Each row is followed by its class. Each block has new classes.
[  4 -10   0  -4  15   2 -23  14   4   5   5  -5   1  -2   3  -5  -4   7
   3   9  -2   5  -6  -4  -9   5   2   7  -3  -9 -12   6  -1  10 -11 -28
 -31 -34  -2   4  -4   5  -1  11   0   3   4  18] => Z683
[  0   2  -9   2  -5   1 -18 -19  -3   2   4  13  -4   0  -2  -7 -12  -2
  -5 -14 -13   5  11   3  -1   1   5   8 -20  -2  14  -1  -8  -5  -7  -5
 -51  -3 -10   3  -2  -2  -2  -1   0  -1   4   3] => Z833
[ -1   8  -2   0  -1   1 -21   5   8   2   3  10   0   0  -4  -2  -8   7
  -7  -9 -10   5   8  -5  -6  -2   3  -1 -10  -7   9  -1  -7  -6  -5 -15
 -31 -20   0   1  -5  -4 -15   4   1  10   3  12] => Z855
[  1  13  -2   1  -1   2 -22   9   9   3   0   9  -2   0  -4  -3  -9   8
  -4  -9  -7   5   4  -4  -2  -1   3   0  -7  -7  12  -2  -5  -4  -3 -11
 -28 -18  -2   2  -4  -6  -9   4   7   6   4   8] => Z855
[  3   1  -5  -1  -6  -2 -13 -18   2   4   4   8   4  -1  -1  -8  -6   0
  -5 -10  -8   6  15   4  -3   0   3   4  -9  -3   6   0  -6  -7 -14  -4
 -52   2  -3  -3  -2   0  -1   2  -3   1  -2  10] => Z475
[  0   0  -1  -1  -5   1 -18 -13   2   3   1   9  -1  -2  -4  -4  -9   2
  -7 -11 -11   6   6   1  -2   3   4   6 -14  -7   9  -3  -6  -8 -13  -6
 -45 -12  -3   0  -4   1  -7   2  -1   6   2   8] => Z855
[  4 -10   1  -3  17   2 -20   7   1  12   5  -3   0  -2   5  -1 -12   3
   2   8  -8   2 -12  -1  -6   6   3   7  -7  -9 -18   3  -4   6 -11 -35
 -36 -43  -6   3   0   4  -4  14   2   2   5  20] => Z712
[ -1   4  -3   0  -2   1 -20   0   7   1   2  10   0   0  -5  -6  -8   4
  -5 -12  -8   6   4  -4  -1  -1   6   6 -13  -5  14  -2  -7  -6  -2  -8
 -30  -5  -5   0  -3  -5  -6  -1   1   4   5   7] => Z833
[  0   0  -6   1  -1  -1 -21  -5   9   3   3  18   4  -1  -4  -5  -1   4
  -2 -17  -9   7  14  -6  -3  -3   5   8 -10  -2   7   1  -6 -11  -4 -14
 -33  11   1   5  -3  -2  -7   4  -3   3  -2  13] => Z833
[  1   7  -1   0   0  -1 -23   5  10   0   0   7  -1  -1  -5  -3 -11   9
  -8 -10 -11   5   4  -5  -3   0   3   1 -11  -8  13  -3  -6  -2  -3 -13
 -27 -18  -3   1  -4  -5 -10   2   1   6   6   7] => Z855
[  1   7  -4   0   0  -1 -19   5  11   2   0  10   1   1  -4  -4  -2   6
  -3 -14  -6   6   9  -5  -2  -5   4   5  -6  -5   8   1  -6  -5  -2 -16
 -27   3  -2   0  -2  -4  -7   2   0   3   2  13] => Z833
[  1   3  -7   0  -1  -1 -21  -4   8   2   3  11   1   0  -3  -8  -5   4
  -5 -11 -10   6  14  -1  -4  -3   4   6  -8  -4  10   1  -6  -6  -6 -12
 -37  -2  -3   2   0  -2  -6   3   1   5   1  12] => Z402
[  3 -13   5  -8  17   3 -19   5  -3  11   5  -3   0  -2   6  -8 -13   1
   3   9  -9   3 -18   1  -5   8   3   3  -8 -12 -19   2   0   8 -15 -28
 -43 -52 -11   4   1   4  -2  14  -4   2   7  17] => Z712
[ -2  -8   1   0   6   3 -29  12  10   1   8   7  -3   0  -3  -8   1   5
   1 -11  -2  13  -1  -7  -3   3   0  10  -6   0   0   2  -3   0  -2 -11
 -28  -3  -3   8  -7   0   2   0  -2   1   4   9] => Z643
[ -2   9   4  -2   5   3 -24  21   9   1   2   1  -4  -1  -4  -2  -9   8
  -4  -9  -1   4 -20 -10  -1  -1   5  -6  -3  -8  10  -1  -4   0  -2  -4
 -15 -31  -4  -3  -8  -7  -6  -2   0   8   8   4] => Z118
[ -1  14  -4   0   0  -2 -19  10   8   4  -2  12  -2   1  -2  -2  -9   3
  -5 -10  -9   6   9  -4  -2  -3   3  -1  -8  -6  14  -1  -5  -5   3 -15
 -24 -25  -2   2  -4  -3 -12   5   2   7   4  10] => Z475
[ -2   5   0   1  -2   1 -20   2   5   5   0  12  -1   1   1  -2 -11   2
  -7  -9 -12   5   6  -2  -4   1   4   2 -12 -10   9  -4  -8  -7  -7 -11
 -37 -22   2   2  -5  -5 -11   5  -2   8   3  10] => Z855
[  3   0  -4   2  -1   0 -25  -4   7   3   3   9   0  -3  -7  -4  -6   7
  -6 -10  -7   7  13  -2  -4   1   4   5 -14  -4   6  -2  -7  -3  -9 -14
 -36  -3   1   0  -8  -3  -7   2   1   7   2  10] => Z855
[ 12   2  -7   0  -2  -1 -20  -8   6   1   3   9   0  -1  -2  -6  -8   3
  -5  -8  -9   8  15   4  -3   1   6   7 -10   0  11  -2  -6  -3  -6 -11
 -41  -6  -8   3  -2  -1  -4   1   1  -2   1   9] => Z855
[ -1   4   2  -1   3   3 -27  18   6   1   3   4  -3   0  -3  -4  -7   6
  -3  -8  -3   4 -15  -9  -6  -1   8  -2  -6  -8   6  -2  -4   2  -4  -6
 -20 -21  -4   0  -8  -5   0  -3   1   4   6   6] => Z802
[  1   6  -5   1  -1   0 -24   0   8   3   2  10   1   0  -5  -7  -8   2
  -5 -12  -5   6   4  -3  -3  -2   8  -2 -11  -5  13  -3  -5  -7  -3 -12
 -28  -4  -5  -2  -2  -4  -4  -1   1   3   4   8] => Z833
[  2  -7  -2   0   0   2 -26   3   1   2   7   2  -3  -1  -4  -7  -5   6
   0  -8  -1   5  -1  -1  -3  -1   4   8 -11   1   4  -2  -6   6  -7  -5
 -34  -5  -8   3  -7   1   4  -3   0   0   4   6] => Z174
[  5  -6   3  -5  17   3 -24  22   7   7   5  -5   1  -2   1 -10  -8   8
   6   9  -3   4 -13  -4  -8   3   2   0  -3 -11 -12   3   0  10  -5 -28
 -24 -45  -7   2  -2   3  -2  11   1   3   8  18] => Z683
[  5  -2  -5  -6  17   2 -19  19   2   8   5  -5   2  -3   7 -10  -8   9
   6  11   3   2 -11  -1  -7   3   4   4   0 -12 -10   1   0  12  -6 -31
 -25 -38  -6   4  -1   4   0  12   1   1   6  15] => Z642
[  2 -14   1  -5  14   2 -21   7  -1   8   6   0   2  -5   3 -11  -7   3
   4   9  -4   5  -7   2  -9   5   2   9  -6  -6 -15   1   0  10 -15 -25
 -42 -35  -7   3  -2   4   1   9   0   1   6  16] => Z683
[ -6  15  -6   1  11   1 -31  52  19   5   1   5   0   1  -2  -1   5  23
   5  -8   3   3  -8 -21  -4 -11  -1   2   9  -6   6   4  -3   2  14 -33
  17  -5  10  12 -10  -8 -11   4   2   9   3  15] => Z118
[  7 -11   9  -7  14   2 -21  13   3   6   4  -8   0  -3   4 -15  -9   1
   2  10  -3   3 -19   2  -8   5   3   1  -5  -9 -14   2   1  11 -12 -15
 -42 -54 -12  -3  -3   4   2   8  -1   0   8  14] => Z683
[  2  10  -1   0  -2   1 -18   6  10   1  -1  10   0   1  -1  -6  -6   6
  -4 -10  -9   5   3  -2  -3  -4   4  18  -5  -6  12   2  -4  -5   0 -10
 -33 -20  -5   0  -3  -4  -9   3   0   3   2  11] => Z475
[  2  11   2  -2  -4   1 -17   0   6   0   0   8   0   1  -1  -6 -11   0
  -9 -10  -9   5  -5   0  -3  -1   6  -3  -8  -8  13  -2  -6  -7  -4  -1
 -39 -27 -10  -5  -4  -6  -5   1  -3   2   5   7] => Z475
[  7 -21  -1  -5  14   3 -23  -3  -3   5   9  -4   0  -5   1 -13 -10  -1
   5   6  -4   7  -5   3  -7   6   7  11 -12  -5 -16  -1   0  10 -14 -27
 -42 -22 -11   4   0   7   7   8   1  -2   6  15] => Z85
[ -3   2  -7   1  -2  -1 -13 -16   1   4   3  14   2   1   1  -6 -10   0
  -8 -13 -16   4  11   3   1  -1   1   9 -16  -3   9  -1  -6 -10  -5 -12
 -47  -8  -3   6  -1  -3  -9   5  -1   3   0   9] => Z402
[  2  -4   3  -6  19   2 -19  25   2  11   3  -3  -1  -3   8  -9 -12   7
   3   9  -8   1 -20  -3  -6   5   2   1  -2 -14 -15   3  -1   8  -4 -34
 -27 -54  -6   5  -2   1  -2  15   1   5   8  19] => Z683
[  7  -5   7   0   1   3 -24   3   4   1   5   4  -3  -1  -3  -7  -4   2
  -2  -9  -4   6  -8  -2  -2  -1   3   4 -10  -4   5  -3  -4   1  -7  -3
 -37 -14  -6  -1  -6   0   2  -2  -1  -1   4   5] => Z802
[ -4   2   0  -2   0   0 -23  10   1   2   4   1  -3   0  -2  -6  -5   8
  -1  -8  -1   4 -12  -3  -1   1   3   0  -9  -3   6  -1  -4   2  -7  -2
 -25 -17  -3   4  -7  -8   2  -1  -1   4   6   2] => Z174
[  3  -7   3  -6  17   2 -22  21   3   9   4  -6   0  -2   4  -9  -9   9
   4  11  -2   4 -20  -3  -8   4   1   3  -3 -12 -15   2   0  10  -7 -28
 -31 -51  -6   4  -3   3  -1  11   1   4   7  17] => Z683

Each row is followed by its class.
[ -1  -1  -2  -8   5  44  -9 -12  16 -17 -17  16 -16 -13 -30   4   3  -4
  11   5  11  -3 -29   2  -7 -12 -11  -5  -1  -9 -20 -14  -7   0  -6   4
   7 -18   5 -21 -15   6   3   4 -21   7  -5  -4] => Z239
[  9  -5  16  -9   1  14  -8  -3  12 -11  17  10  -5   6  -3  18   2 -13
 -24  17 -30   6  20 -11   7 -19   1 -18  35 -17  -9   5   8   5  -3   5
  -5  -2 -52  26 -15  18  -9   3  22   4  -4  -4] => Z991
[  7   0 -15  -5  24  10 -10  -7   3  -8 -10   0  -9   9  11  12   9 -26
 -14 -22  -6  12 -29  -7 -18   0 -10  10  19  -2  -7   2   3  14  -1  12
   5 -15  -2  -7   0   5  -8   0 -10  -9  -4  -9] => Z794
[ -9  -6   8 -19 -18  45  -4 -11  14 -24 -11   7 -15 -13 -26  -7   6   8
  19   5  15 -18 -10  -6   4 -22  -9 -16   2  -2 -19 -23   0  -3  -8  -1
   8  -9   1 -23 -33  14   0  11 -10  17  -5  -1] => Z239
[ -2   2   4 -11  -7  19  -4  -8   1 -17  -8  -2  -2   0  -9  -1  11  -2
   8  -6  12 -13  -5  -5   0 -15  -2  -5   9   1  -6  -3   6   3 -12  10
   7  -6  -5 -14 -15   8  -4  -2  -2   4  -3  -1] => Z991
[ -3  -4  -7  -6  20  35  -6  -6  13 -10 -26  14 -18 -11 -10  12   1 -13
   1 -13  11  12 -38  -2 -14  -2 -19   3  11 -13 -21 -15  -9   7  -3  -1
   6 -20   8 -22  -3   2   2   6 -14   0  -1 -10] => Z794
[ -3   2   4 -12   5  27  -3  -5  14  -9 -13   2 -17  -3  -1   7   3  -9
  -5  -4  -8   4 -16  -5  -3 -10  -7  -4  17  -7 -13  -6   1  10  -3   0
   5 -10 -11 -10 -17  13  -4  13  -4  10  -2  -6] => Z991
[ -6   0  14 -15 -10  35   1  -7  13 -17  -4   6 -13  -5 -11   4   4   1
   2   9  -9  -8   4  -6   7 -21  -4 -13  17  -7 -16  -5   5   5  -8   1
   3  -3 -20  -4 -27  19  -4  11   8  18  -4  -2] => Z794
[ -3   1   8 -13 -21  30  -7 -10   8 -14  -1   9  -4  -5 -26  -5   5  10
  14   9   5 -16   4  -9   8 -21  -2 -15  -1  -1 -13 -11   3  -6  -8   2
   0  -3  -8 -10 -23   7   0   5  -3  13  -4   4] => Z991
[ -6   3  17 -22 -26  33   0  -6   2 -21 -13   3  -4  -2 -11  -4  10  11
   7   0   9 -24  13  -9  14 -29   3 -27  19  -1 -13 -11  11  -4 -12  13
   2   0 -21 -14 -40  19  -7   8  18  15  -5   3] => Z239
[  1  -4  12 -11 -10  29  -8  -6  23 -11  10  15 -12 -12 -25   4  -2   2
  -1  19 -24   1   4  -8   6 -15  -2 -14   7 -14 -15  -9   0  -1  -2  -4
  -7  -4 -24   8 -17  11   1  11   1  14  -7  -2] => Z794
[ -5   1   9 -16  -7  28  -4  -4  11 -14  -9   2 -13   0   1   7   4  -2
   0   1  -5  -6  -1  -7   5 -14  -4 -10  24  -7 -13  -7   5   7  -2  -1
   1  -3 -15  -7 -22  16  -6  14  11  10   0  -6] => Z794
[ 14 -10   3   8  18   7 -17  -2  18   1  21  19  -7  -4 -15  20  -8 -17
 -24  16 -29  27  -2  -3  -6   0  -4   2  10 -24 -11   2  -8   0   4  -8
 -10  -7 -30  24  18   5   5  -1  -3 -11  -5  -8] => Z991
[  7  -3  16 -14  -4  15  -9  -6  10 -10  14   9   1   2 -12   7   4   2
 -14  16 -19  -9  27 -14  14 -28   3 -22  28 -10  -7   0   9  -3  -3   1
 -10   3 -46  18 -28  21  -9   6  23  11  -4   2] => Z991
[  1   4  -5  -8  13  18   0  -5  -1 -14 -20  -9  -8   9  15   9   9 -13
  -7 -20  13   0 -24  -5  -9 -13 -12   9  24   0  -9  -1   2  17  -6   6
  10 -10   0 -19 -15  12  -8   2  -1  -4  -1  -6] => Z239
[ -3   3   4 -10  17  37  -2  -4  21 -12 -18   7 -27  -7   8  15   2 -14
 -13  -8  -8  16 -28  -6  -9  -5 -22   7  23 -13 -18  -7  -4  25   0  -7
   5 -12  -7 -13 -12  17  -4  18  -4   6  -1 -13] => Z239
[ -4   0   3 -16  -3  37  -3  -4  16 -14 -18   3 -19  -8  -2   5   6  -3
   4  -6   0   2 -18  -6  -3 -10 -13  -2  17  -8 -17 -13  -4  14  -3  -6
   3 -11  -2 -16 -16  13  -3  16  -3  10   0  -7] => Z991
[ -2   4  17 -16 -18  19  -1  -6   0 -19   2   2  -1   4  -7   1   8   3
   1   9  -2 -21  26 -15  14 -29   3 -23  22  -3  -8  -1  11  -3 -12   5
   3   2 -31   3 -31  21  -7   2  20  10  -3   3] => Z991
[  7  -4   4  -2  20   4  -4  -3   9  -3   7   7  -7   5   8  18   0 -17
 -24  -1 -22  15  -5  -4  -6  -5  -1   4  22 -13  -4   7   1  10   3   6
   0  -6 -22  14   2  10  -5   1   7  -7  -3  -7] => Z794
[  2  -2  18 -10  -3  20  -3  -2  16  -6   3  12 -11  -1  -3  13   0  -2
 -16  15 -23   3  15  -7   9 -17  -2 -18  28 -16 -11  -5   4   8   0  -5
  -7   0 -38  12 -18  21  -5  12  20  12   0  -5] => Z794
[ -2  -3   4   0  20   0   8   6  12   9  -8   4 -16  -4  25  15  -9 -10
 -19  -3 -21  25  -8   1  -5   9  -8   8  15 -14  -4  -2  -4   6  12 -16
  -3  -1  -5   7  10   9   0  14   8   0   5 -12] => Z794
[  2  -6  16 -11 -19  17  -8  -7  11 -10  18  10  -1  -3 -18   5   2   5
  -2  22 -18 -10  30  -6  15 -23   5 -23  15 -13 -10  -2   7  -8  -5  -1
  -8   4 -37  16 -16  13   0   3  18  10  -3   7] => Z991
[  7  -5  12  -4   2   9  -4   0  17  -2  13  16 -11  -6  -1  15  -7  -8
 -26  19 -35  16  14  -5   7 -11   1 -10  21 -21 -10   2   1   6   4  -5
 -10   1 -40  25  -4  16  -2  10  16   5   0  -7] => Z991
[ -2  -2   1  -8  15  29  -4  -4  18  -7 -13  20 -23  -9  -5  11  -2 -13
  -8  -5 -14  14 -28  -4 -11  -2 -10   2  13 -14 -17  -5  -4  12   3   1
   1 -15  -3  -8  -4  10  -3  12  -9   4  -3  -8] => Z239
